Below are the code and all the weights of a small trained network. Each question names an input and a target symbol and asks about switching units off, where a switched-off unit gives its printed mean instead of its output.

import numpy as np


def w(rows, s, z=0):
    codes = np.array(rows[::2]) - 128.0
    scale = np.full(codes.shape[1], s)
    scale[-1] = z or s
    return codes * scale


def f(y):
    return y / 2 * (1 + np.tanh(0.7978845608 * (y + 0.044715 * y**3)))


def softmax(a):
    e = np.exp(a - a.max(-1, keepdims=True))
    return e / e.sum(-1, keepdims=True)


def log_softmax(a):
    a = a - a.max(-1, keepdims=True)
    return a - np.log(np.exp(a).sum(-1, keepdims=True))


def net(x, mask):
    ids = ['ΓΘΛΞΠΦΨαβδεημστω'.index(c) for c in x.split()]
    T = len(ids)
    res = E[ids] + P[:T]
    r = res
    for j in range(2):
        rows = slice(4 * j, 4 * j + 4)
        q, k, v = (r @ M[0][rows].T for M in (Q, K, V))
        z = softmax(np.where(np.tri(T) > 0, q @ k.T / 4**0.5, -1e9)) @ v
        o = O[0][rows]
        res = res + np.where(mask[j], z, o[:, -1]) @ o[:, :-1]
    y = f(res @ A[0][:, :-1].T + A[0][:, -1])
    res = res + np.where(mask[2:6], y, B[0][:, -1]) @ B[0][:, :-1]
    return log_softmax(res[-1] @ U[:, :-1].T + U[:, -1])


Q, K, V, O, A, B = {}, {}, {}, {}, {}, {}
E = w([
[165,90,122],'Γ',
[181,110,157],'Θ',
[156,94,102],'Λ',
[230,251,157],'Ξ',
[184,210,73],'Π',
[101,91,90],'Φ',
[123,167,65],'Ψ',
[100,152,68],'α',
[202,137,119],'β',
[182,151,89],'δ',
[122,105,85],'ε',
[133,132,74],'η',
[209,95,175],'μ',
[77,147,44],'σ',
[153,144,111],'τ',
[104,126,58],'ω',
],0.018)
P = w([
[248,28,83],'0',
[141,139,93],'1',
[141,130,97],'2',
[145,127,96],'3',
[146,134,82],'4',
[142,136,82],'5',
[138,113,87],'6',
[146,131,78],'7',
[168,60,121],'8',
[155,120,73],'9',
[158,118,78],'10',
[173,101,86],'11',
[150,146,52],'12',
],0.011)
Q[0] = w([
[97,102,169],'h1',
[180,105,109],'h1',
[32,151,109],'h1',
[103,90,210],'h1',
[122,135,138],'h2',
[145,121,101],'h2',
[98,191,168],'h2',
[215,62,4],'h2',
],0.018)
K[0] = w([
[132,75,89],'h1',
[155,192,91],'h1',
[22,112,167],'h1',
[178,9,66],'h1',
[121,148,147],'h2',
[148,115,111],'h2',
[96,206,207],'h2',
[229,38,10],'h2',
],0.015)
V[0] = w([
[146,108,106],'h1',
[136,117,144],'h1',
[97,161,73],'h1',
[152,172,144],'h1',
[143,179,92],'h2',
[35,145,137],'h2',
[201,118,251],'h2',
[132,88,95],'h2',
],0.016)
O[0] = w([
[109,143,161,148],'h1',
[118,137,117,118],'h1',
[171,99,164,157],'h1',
[61,93,87,150],'h1',
[127,55,176,136],'h2',
[194,114,43,2],'h2',
[1,189,58,126],'h2',
[150,160,168,186],'h2',
],0.015,0.022)
A[0] = w([
[84,187,15,231],'n1',
[26,155,58,36],'n2',
[201,254,182,254],'n3',
[214,55,104,169],'n4',
],0.0095,0.0035)
B[0] = w([
[148,29,103,195],'n1',
[254,156,140,254],'n2',
[102,31,2,212],'n3',
[54,251,11,209],'n4',
],0.0082,0.024)
U = w([
[97,164,67,190],'Γ',
[83,235,165,119],'Θ',
[148,122,207,91],'Λ',
[189,255,177,133],'Ξ',
[42,122,150,83],'Π',
[47,204,120,69],'Φ',
[144,100,174,51],'Ψ',
[143,91,138,149],'α',
[19,132,107,118],'β',
[142,99,162,133],'δ',
[114,144,153,38],'ε',
[167,119,184,85],'η',
[78,154,139,134],'μ',
[128,136,153,255],'σ',
[168,87,194,96],'τ',
[152,187,176,97],'ω',
],0.0085,0.0046)

Each question gives the input, a string of symbols that net reads in full, and the target symbol t.
The units are the heads (4 rows each of Q, K, V and O) and the neurons (one row each of A and B). Each row of codes is followed by its name. A weight is (code - 128) times the scale printed after its matrix; where a second scale follows, it is the last column's (O, A, B and U).
mask holds one flag per unit, heads first, then neurons. A switched-off unit (its flag False) gives its mean, the last column of its rows in O or B, instead of its output. The means were averaged over made-up inputs and are rounded, as every weight is.
A unit's drop is (log p(t) with every unit on - log p(t) with that unit switched off) / (log p(t) with every unit on - log p(t) with every unit switched off).
The circuit of an input: a set's keep is (log p(t) with only the set's units on - log p(t) with every unit switched off) / (log p(t) with every unit on - log p(t) with every unit switched off). Starting from all 6 units, units are removed one at a time, each time the one whose removal leaves the highest keep (on an exact tie, the one counted first), for as long as the keep stays at least 0.8.
units of the circuit, in order: the units of the circuit, biggest drop first
top k neurons: the k neurons with the biggest drops, biggest first
heads that matter: for each layer, one digit per head in row order, 1 if its drop is at least 0.15 and else 0, layers parted by /
input Λ α η σ Θ δ, target β: units of the circuit, in order	(n2)
input μ σ Γ, target Ξ: top 2 neurons	(n2, n3)
input β σ β σ σ μ β δ σ, target Θ: top 2 neurons	(n3, n1)
input δ Π η δ ε σ α, target Π: heads that matter	11
input β δ β μ η ω μ, target Θ: heads that matter	01
input σ σ δ τ δ, target Γ: heads that matter	01
input δ δ μ Γ μ ω δ σ, target Π: top 2 neurons	(n2, n4)
input μ σ ω, target Ξ: units of the circuit, in order	(n2, h2)
input σ τ δ ω σ ε μ μ μ μ Π Γ, target Γ: units of the circuit, in order	(n4, h2, n2)
input σ σ τ σ Ψ μ Γ, target Γ: units of the circuit, in order	(n4, h2, n3, n2)
input σ σ α β μ μ Φ, target Γ: heads that matter	11
input μ μ Π μ σ σ Π σ μ, target Ξ: heads that matter	01
input σ μ σ σ μ μ, target Γ: top 2 neurons	(n4, n3)
input σ σ η Λ τ Θ σ Π μ μ, target Γ: top 3 neurons	(n4, n2, n3)
input β Φ σ Ψ Φ δ μ σ σ σ β, target Θ: top neuron	(n1)
input Π σ σ β σ μ, target Λ: units of the circuit, in order	(h2, n4, n3, n1)
input β σ σ σ ω Λ ω μ μ Θ β α, target Θ: units of the circuit, in order	(h2, n3)
input δ ε μ, target Π: units of the circuit, in order	(n2, h2)
input β σ α σ σ Λ σ, target Θ: heads that matter	11
input σ μ μ μ σ δ Λ Λ α σ σ Π, target Γ: units of the circuit, in order	(n4, h2, n3)
input σ σ σ Γ Φ α σ β ε β σ β η, target Γ: heads that matter	11
input μ β δ β σ, target Ξ: heads that matter	01
input Λ ε σ τ, target β: heads that matter	01
input σ μ Λ σ β μ Π, target Γ: units of the circuit, in order	(n4, h2, n3, n2)
input Π σ α Ψ σ τ Λ, target Λ: top neuron	(n4)
input σ Γ η β σ Π σ σ Λ σ σ β, target Γ: top 2 neurons	(n4, n2)
